Below are the code and all the weights of a small trained network. Each question names an input and a target symbol and asks about switching units off, where a switched-off unit gives its printed mean instead of its output.

import numpy as np


def w(rows, s, z=0):
    codes = np.array(rows[::2]) - 128.0
    scale = np.full(codes.shape[1], s)
    scale[-1] = z or s
    return codes * scale


def norm(h):
    return h / np.sqrt((h * h).mean(-1, keepdims=True) + 1e-5)


def f(y):
    return y / 2 * (1 + np.tanh(0.7978845608 * (y + 0.044715 * y**3)))


def softmax(a):
    e = np.exp(a - a.max(-1, keepdims=True))
    return e / e.sum(-1, keepdims=True)


def log_softmax(a):
    a = a - a.max(-1, keepdims=True)
    return a - np.log(np.exp(a).sum(-1, keepdims=True))


def net(x, mask):
    ids = ['αβηθλπσφψ'.index(c) for c in x.split()]
    T = len(ids)
    res = E[ids] + P[:T]
    u = 0
    for l in range(2):
        r = norm(res)
        for j in range(2):
            rows = slice(2 * j, 2 * j + 2)
            q, k, v = (r @ M[l][rows].T for M in (Q, K, V))
            z = softmax(np.where(np.tri(T) > 0, q @ k.T / 2**0.5, -1e9)) @ v
            o = O[l][rows]
            res = res + np.where(mask[u + j], z, o[:, -1]) @ o[:, :-1]
        u += 2
        y = f(norm(res) @ A[l][:, :-1].T + A[l][:, -1])
        res = res + np.where(mask[u : u + 12], y, B[l][:, -1]) @ B[l][:, :-1]
        u += 12
    return log_softmax(norm(res)[-1] @ U[:, :-1].T + U[:, -1])


Q, K, V, O, A, B = {}, {}, {}, {}, {}, {}
E = w([
[169,79,221],'α',
[172,111,38],'β',
[131,87,165],'η',
[180,186,65],'θ',
[131,86,158],'λ',
[143,89,159],'π',
[148,94,204],'σ',
[74,44,255],'φ',
[205,233,125],'ψ',
],0.0046)
P = w([
[82,177,41],'0',
[176,41,37],'1',
[59,182,215],'2',
[195,34,91],'3',
[52,181,206],'4',
[225,50,136],'5',
[45,181,186],'6',
[254,68,167],'7',
],0.0042)
Q[0] = w([
[188,192,255],'0.h0',
[123,186,4],'0.h0',
[216,180,108],'0.h1',
[45,186,211],'0.h1',
],0.0064)
K[0] = w([
[167,146,234],'0.h0',
[121,255,52],'0.h0',
[217,219,174],'0.h1',
[42,105,141],'0.h1',
],0.0066)
V[0] = w([
[97,213,97],'0.h0',
[89,115,76],'0.h0',
[107,69,212],'0.h1',
[254,119,109],'0.h1',
],0.0065)
O[0] = w([
[180,148,218,6],'0.h0',
[108,254,159,104],'0.h0',
[123,43,127,214],'0.h1',
[123,125,43,85],'0.h1',
],0.0048,0.0021)
A[0] = w([
[96,182,67,250],'0.n0',
[112,67,117,148],'0.n1',
[192,174,164,105],'0.n2',
[136,22,156,215],'0.n3',
[173,253,97,172],'0.n4',
[93,174,120,57],'0.n5',
[178,164,134,212],'0.n6',
[200,188,180,144],'0.n7',
[254,181,105,155],'0.n8',
[209,102,135,140],'0.n9',
[153,60,46,77],'0.n10',
[97,123,62,56],'0.n11',
],0.0057,0.0024)
B[0] = w([
[111,99,219,146],'0.n0',
[171,153,122,168],'0.n1',
[85,84,115,131],'0.n2',
[212,168,86,253],'0.n3',
[52,76,157,168],'0.n4',
[104,149,129,108],'0.n5',
[163,35,143,155],'0.n6',
[95,64,116,148],'0.n7',
[185,3,134,165],'0.n8',
[219,127,19,154],'0.n9',
[188,221,189,156],'0.n10',
[53,178,170,108],'0.n11',
],0.0034,0.0042)
Q[1] = w([
[215,131,55],'1.h0',
[154,170,61],'1.h0',
[104,93,254],'1.h1',
[159,94,201],'1.h1',
],0.0082)
K[1] = w([
[166,2,152],'1.h0',
[150,97,99],'1.h0',
[124,210,154],'1.h1',
[88,177,152],'1.h1',
],0.013)
V[1] = w([
[88,195,136],'1.h0',
[1,104,10],'1.h0',
[152,208,196],'1.h1',
[118,209,151],'1.h1',
],0.0061)
O[1] = w([
[119,77,126,72],'1.h0',
[233,91,198,3],'1.h0',
[3,61,42,175],'1.h1',
[89,30,66,117],'1.h1',
],0.0061,0.0029)
A[1] = w([
[161,118,170,39],'1.n0',
[133,166,150,111],'1.n1',
[41,154,160,190],'1.n2',
[199,186,219,249],'1.n3',
[101,161,245,218],'1.n4',
[117,139,110,36],'1.n5',
[214,55,138,204],'1.n6',
[190,254,184,162],'1.n7',
[151,121,4,133],'1.n8',
[48,163,117,84],'1.n9',
[102,76,98,169],'1.n10',
[68,121,206,208],'1.n11',
],0.0067,0.0019)
B[1] = w([
[65,80,106,115],'1.n0',
[131,140,107,111],'1.n1',
[201,157,179,203],'1.n2',
[71,144,2,185],'1.n3',
[194,154,23,169],'1.n4',
[110,118,132,105],'1.n5',
[179,48,96,252],'1.n6',
[88,209,78,159],'1.n7',
[158,186,33,202],'1.n8',
[143,105,203,156],'1.n9',
[171,187,187,187],'1.n10',
[196,182,97,206],'1.n11',
],0.0055,0.0033)
U = w([
[150,182,21,233],'α',
[215,2,90,179],'β',
[105,106,154,26],'η',
[88,50,121,2],'θ',
[116,103,161,19],'λ',
[119,106,172,81],'π',
[73,143,169,156],'σ',
[243,187,207,65],'φ',
[1,83,77,92],'ψ',
],0.0087,0.0021)

Each question gives the input, a string of symbols that net reads in full, and the target symbol t.
The units are the heads (2 rows each of Q, K, V and O) and the neurons (one row each of A and B). Each row of codes is followed by its name. A weight is (code - 128) times the scale printed after its matrix; where a second scale follows, it is the last column's (O, A, B and U).
mask holds one flag per unit, layer by layer, with each layer's heads first. A switched-off unit (its flag False) gives its mean, the last column of its rows in O or B, instead of its output. The means were averaged over made-up inputs and are rounded, as every weight is.
A unit's drop is (log p(t) with every unit on - log p(t) with that unit switched off) / (log p(t) with every unit on - log p(t) with every unit switched off).
The circuit of an input: a set's keep is (log p(t) with only the set's units on - log p(t) with every unit switched off) / (log p(t) with every unit on - log p(t) with every unit switched off). Starting from the 12 units with the biggest drops (on a tie, the unit counted first), units are removed one at a time, each time the one whose removal leaves the highest keep (on an exact tie, the one counted first), for as long as the keep stays at least 0.8.
units of the circuit, in order: the units of the circuit, biggest drop first
most important unit: the unit with the biggest drop
top k neurons: the k neurons with the biggest drops, biggest first
k most important neurons of layer l: the k neurons of layer l with the biggest drops, biggest first
heads that matter: for each layer, one digit per head in row order, 1 if its drop is at least 0.15 and else 0, layers parted by /
drop of u: that unit's drop, to one decimal
input ψ π β, target ψ: heads that matter : 11 / 01
input φ φ η σ θ, target φ: 2 most important neurons of layer 0 : 0.n8, 0.n10
input φ β ψ λ θ, target φ: 2 most important neurons of layer 0 : 0.n7, 0.n10
input λ η σ φ, target α: heads that matter : 10 / 10
input ψ α λ, target ψ: heads that matter : 11 / 01
input α φ σ θ φ, target α: 2 most important neurons of layer 1 : 1.n4, 1.n3
input φ ψ β σ ψ, target φ: top neuron : 0.n7
input φ θ ψ π φ φ β, target φ: heads that matter : 01 / 00
input β θ ψ α β π λ, target β: heads that matter : 01 / 10
input α φ β λ σ π ψ α, target α: top 3 neurons : 1.n3, 1.n7, 0.n10
input φ ψ η, target φ: 2 most important neurons of layer 0 : 0.n8, 0.n10
input φ φ λ, target φ: top 2 neurons : 0.n10, 0.n8
input φ α ψ λ α σ, target α: heads that matter : 00 / 11
input φ φ ψ λ φ λ β, target φ: most important unit : 0.h1
input φ ψ φ β φ β σ, target φ: heads that matter : 00 / 00
input φ σ θ φ φ π σ, target φ: 2 most important neurons of layer 0 : 0.n8, 0.n9
input φ ψ φ ψ ψ ψ ψ, target φ: 3 most important neurons of layer 0 : 0.n10, 0.n8, 0.n7
input φ φ α β λ, target φ: 3 most important neurons of layer 0 : 0.n8, 0.n10, 0.n4
input θ φ φ θ η ψ η, target β: top 3 neurons : 0.n4, 0.n10, 0.n3
input ψ λ ψ β β ψ σ, target ψ: units of the circuit, in order : 1.h1
input ψ σ σ, target ψ: drop of 0.h0 : 0.8
